Here is a tiny trained network, its code and every weight. The questions are about switching its units off for an input and a class, where a switched-off unit gives its printed mean instead of its output.

import numpy as np


def w(rows, s, z=0):
    codes = np.array(rows[::2]) - 128.0
    scale = np.full(codes.shape[1], s)
    scale[-1] = z or s
    return codes * scale


def f(y):
    return np.maximum(y, 0)


def log_softmax(a):
    a = a - a.max(-1, keepdims=True)
    return a - np.log(np.exp(a).sum(-1, keepdims=True))


def net(x, mask):
    res = np.array(x, float).reshape(1, 8) / 4 @ E
    y = f(res @ A[0][:, :-1].T + A[0][:, -1])
    res = res + np.where(mask, y, B[0][:, -1]) @ B[0][:, :-1]
    return log_softmax(res[-1] @ U[:, :-1].T + U[:, -1])


A, B = {}, {}
E = w([
[187,178,210,22,91,56,173,172,43],'x0',
[158,205,171,185,124,57,147,111,214],'x1',
[247,63,87,113,128,16,65,127,57],'x2',
[47,46,123,125,169,65,73,229,158],'x3',
[127,85,100,188,126,62,242,80,156],'x4',
[51,174,162,188,149,74,118,133,148],'x5',
[148,104,171,186,14,173,69,94,78],'x6',
[209,71,206,135,254,102,138,40,121],'x7',
],0.0089)
A[0] = w([
[143,97,138,139,119,151,96,72,109,85],'neuron 1',
[110,157,118,99,200,107,167,169,111,100],'neuron 2',
[116,104,76,100,88,192,46,156,87,126],'neuron 3',
[162,91,159,195,64,212,82,62,88,138],'neuron 4',
[76,62,14,185,148,219,163,131,213,135],'neuron 5',
[127,169,99,119,138,114,145,114,84,20],'neuron 6',
[176,121,144,109,134,125,174,133,80,96],'neuron 7',
[4,69,106,214,128,59,93,151,142,134],'neuron 8',
[66,186,145,148,167,168,45,122,177,112],'neuron 9',
[70,172,138,104,101,133,126,129,127,74],'neuron 10',
[95,157,79,140,157,107,151,163,130,2],'neuron 11',
[107,152,142,161,167,162,75,158,184,98],'neuron 12',
[84,173,156,180,197,181,60,158,175,142],'neuron 13',
[173,66,95,149,190,89,90,96,127,143],'neuron 14',
[107,108,95,80,104,169,63,147,124,125],'neuron 15',
[140,181,50,181,81,64,139,86,143,117],'neuron 16',
[61,115,146,181,142,70,121,114,143,122],'neuron 17',
[114,127,112,161,151,135,131,143,152,59],'neuron 18',
[211,34,101,145,210,94,107,102,125,121],'neuron 19',
[99,102,68,103,105,188,47,174,72,129],'neuron 20',
[177,58,111,114,187,102,119,144,139,144],'neuron 21',
[97,114,123,103,207,175,210,78,99,127],'neuron 22',
[193,44,107,146,205,106,103,117,119,115],'neuron 23',
],0.014,0.019)
B[0] = w([
[126,111,117,185,129,174,114,121,113,153],'neuron 1',
[137,107,176,170,104,173,101,115,134,166],'neuron 2',
[62,115,188,85,151,156,148,223,107,216],'neuron 3',
[70,251,121,198,17,200,155,89,78,215],'neuron 4',
[62,234,213,251,67,169,39,39,208,253],'neuron 5',
[197,82,164,149,165,93,76,119,103,129],'neuron 6',
[80,123,137,166,175,121,114,122,162,171],'neuron 7',
[54,51,208,10,188,118,64,199,195,242],'neuron 8',
[157,136,168,223,170,82,87,97,182,200],'neuron 9',
[177,85,121,140,148,103,81,120,162,156],'neuron 10',
[207,165,169,81,127,183,91,111,93,136],'neuron 11',
[176,151,109,166,129,129,76,90,199,175],'neuron 12',
[158,160,158,196,132,113,98,99,190,216],'neuron 13',
[122,122,130,108,99,67,98,115,95,210],'neuron 14',
[155,115,180,102,122,138,104,167,115,192],'neuron 15',
[217,127,141,105,129,96,203,114,33,181],'neuron 16',
[154,63,117,107,115,165,104,156,105,186],'neuron 17',
[114,161,144,151,99,150,103,145,107,140],'neuron 18',
[86,81,76,35,151,54,52,31,108,228],'neuron 19',
[136,111,227,58,124,125,142,250,96,224],'neuron 20',
[76,168,89,132,125,116,100,73,122,203],'neuron 21',
[78,173,161,217,189,208,45,185,213,196],'neuron 22',
[118,105,131,108,143,71,93,83,88,209],'neuron 23',
],0.012,0.022)
U = w([
[109,97,150,99,154,82,79,130,197,159],'0',
[138,176,116,210,44,115,126,31,128,146],'1',
[80,152,110,161,152,191,101,102,106,8],'2',
[115,88,148,41,93,127,148,199,83,83],'3',
[88,167,166,211,90,212,99,169,201,152],'4',
[68,18,97,116,108,169,150,174,181,112],'5',
[245,158,96,206,131,63,207,178,141,123],'6',
],0.011,0.016)

Each question gives the input, the list of numbers given to net, and the class t.
The units are the neurons (one row each of A and B). Each row of codes is followed by its name. A weight is (code - 128) times the scale printed after its matrix; where a second scale follows, it is the last column's (A, B and U).
mask holds one flag per neuron, in row order. A switched-off neuron (its flag False) gives its mean, the last column of its row in B, instead of its output. The means were averaged over made-up inputs and are rounded, as every weight is.
A unit's drop is (log p(t) with every unit on - log p(t) with that unit switched off) / (log p(t) with every unit on - log p(t) with every unit switched off).
The circuit of an input: a set's keep is (log p(t) with only the set's units on - log p(t) with every unit switched off) / (log p(t) with every unit on - log p(t) with every unit switched off). Starting from the 12 units with the biggest drops (on a tie, the unit counted first), units are removed one at a time, each time the one whose removal leaves the highest keep (on an exact tie, the one counted first), for as long as the keep stays at least 0.8.
circuit, biggest first: the units of the circuit, biggest drop first
top k neurons: the k neurons with the biggest drops, biggest first
drop when u is switched off: that unit's drop, to one decimal
input [-7,6,2,-5,7,2,0,-6], class 1: circuit, biggest first => (neuron 16)
input [-1,-3,1,3,-5,4,5,-7], class 3: top 2 neurons => (neuron 20; neuron 5)
input [1,3,5,-8,6,6,0,0], class 6: circuit, biggest first => (neuron 5; neuron 16)
input [-6,-5,5,7,4,2,-1,-8], class 0: top 3 neurons => (neuron 8; neuron 5; neuron 4)
input [5,-5,0,-1,4,-4,3,3], class 1: top 2 neurons => (neuron 8; neuron 3)
input [5,6,0,1,4,6,2,5], class 0: top 3 neurons => (neuron 20; neuron 4; neuron 5)
input [2,-4,-6,5,0,8,3,0], class 0: top 2 neurons => (neuron 8; neuron 4)
input [0,3,3,2,1,-5,3,-1], class 1: top 3 neurons => (neuron 8; neuron 20; neuron 3)
input [-5,-3,1,-7,-5,-1,4,5], class 1: top 3 neurons => (neuron 8; neuron 4; neuron 19)
input [1,5,8,-4,4,-3,2,-8], class 6: top 2 neurons => (neuron 5; neuron 16)
input [6,3,0,4,6,-2,8,1], class 1: drop when neuron 8 is switched off => 0.5
input [-5,8,-2,-1,-4,-7,-3,6], class 1: drop when neuron 8 is switched off => 0.4
input [2,2,-2,-4,-4,3,5,8], class 1: drop when neuron 3 is switched off => 0.1
input [-6,2,2,5,4,6,7,5], class 0: circuit, biggest first => (neuron 8)
input [5,1,2,3,-5,-3,-6,-1], class 3: circuit, biggest first => (neuron 5; neuron 9)
input [-2,8,-1,-6,6,7,5,-4], class 1: drop when neuron 16 is switched off => 0.5
